49,23,5,-9,-13
16,15,-42,-40,-4
13,40,3,-25,23
:
15,-42
40,3

41,16,1
42,10,1
12,42,9
:
10,1
42,9

-10,5,-8,-6
0,-3,-10,14
-2,-6,-45,55
-3,5,10,-19
-1,-7,-27,38
:
-3,-10
-6,-45

-8,17,19,9,3
-5,-2,8,-1,-12
-15,10,43,-21,-22
:
-2,8
10,43

3,30,9,-34,-8
4,39,41,-35,-23
-6,31,43,-41,-29
-9,33,13,-34,-3
-9,26,9,-42,-19
:
39,41
31,43

43,27,-37
24,-6,9
-33,6,-9
4,4,4
:
-6,9
6,-9

12,12,50,-13
3,-8,0,22
6,25,-2,33
:
-8,0
25,-2
---
16,-4,-44,-12,-3,-14,-12,-23
10,7,-38,-15,-10,-14,-24,-9
-19,4,11,1,14,30,0,-17
3,7,-31,-15,2,-14,-18,-9
3,-7,11,-28,9,5,-6,11
-15,8,-19,5,-1,10,35,-20
-3,-6,17,-5,11,20,-24,-3
19,-6,-13,1,-10,-19,0,6
0,-3,11,11,6,20,-24,-15
7,2,-25,-8,-5,-14,29,3
7,2,-25,11,-10,-14,23,-9
:
-23,-12,-14,-3,-12,-44,-4,16
-9,-24,-14,-10,-15,-38,7,10
-17,0,30,14,1,11,4,-19
-9,-18,-14,2,-15,-31,7,3
11,-6,5,9,-28,11,-7,3
-20,35,10,-1,5,-19,8,-15
-3,-24,20,11,-5,17,-6,-3
6,0,-19,-10,1,-13,-6,19
-15,-24,20,6,11,11,-3,0
3,29,-14,-5,-8,-25,2,7
-9,23,-14,-10,11,-25,2,7

0,-2,-15,-1,5,1,11,31,0,49,18,0,-3,-1
1,-1,10,-1,-9,1,5,-12,2,-52,8,-2,3,1
5,0,16,-6,-12,-1,5,-4,2,-52,13,-2,3,1
:
-1,-3,0,18,49,0,31,11,1,5,-1,-15,-2,0
1,3,-2,8,-52,2,-12,5,1,-9,-1,10,-1,1
1,3,-2,13,-52,2,-4,5,-1,-12,-6,16,0,5

-11,-16,-15,-5,4,-2,-2,0
8,-26,-4,14,-16,-7,8,3
0,-9,-3,8,0,-7,-8,2
-35,-9,-28,-49,1,19,26,-32
-2,4,-1,2,-1,2,0,-5
-2,3,2,-3,4,0,-5,15
1,-14,-8,13,1,-14,0,3
4,1,18,13,0,-13,-9,7
10,10,20,16,5,-13,16,8
:
0,-2,-2,4,-5,-15,-16,-11
3,8,-7,-16,14,-4,-26,8
2,-8,-7,0,8,-3,-9,0
-32,26,19,1,-49,-28,-9,-35
-5,0,2,-1,2,-1,4,-2
15,-5,0,4,-3,2,3,-2
3,0,-14,1,13,-8,-14,1
7,-9,-13,0,13,18,1,4
8,16,-13,5,16,20,10,10

8,-5,-2,6,-16,-3
-18,-28,-32,-23,-11,4
-40,-16,-36,-14,-4,-22
-3,-7,5,-34,-5,19
:
-3,-16,6,-2,-5,8
4,-11,-23,-32,-28,-18
-22,-4,-14,-36,-16,-40
19,-5,-34,5,-7,-3

24,32
-9,18
0,38
10,-9
-7,4
13,-28
-30,27
39,21
-39,-13
34,25
:
32,24
18,-9
38,0
-9,10
4,-7
-28,13
27,-30
21,39
-13,-39
25,34

1,-2,-11,5,-4,-1,45,-9,-1,0,-8
-1,-3,-2,-4,-5,0,4,-1,2,-4,3
0,-3,-12,-22,8,7,-2,7,-5,14,14
4,6,-9,-1,5,-9,1,11,8,4,-1
-10,-4,11,14,1,4,-7,14,-2,1,-3
4,10,-3,-5,13,-7,-5,7,0,-5,2
:
-8,0,-1,-9,45,-1,-4,5,-11,-2,1
3,-4,2,-1,4,0,-5,-4,-2,-3,-1
14,14,-5,7,-2,7,8,-22,-12,-3,0
-1,4,8,11,1,-9,5,-1,-9,6,4
-3,1,-2,14,-7,4,1,14,11,-4,-10
2,-5,0,7,-5,-7,13,-5,-3,10,4

-7,-20
-34,8
-24,-32
-43,-10
-9,30
-29,-6
-15,27
12,-35
:
-20,-7
8,-34
-32,-24
-10,-43
30,-9
-6,-29
27,-15
-35,12
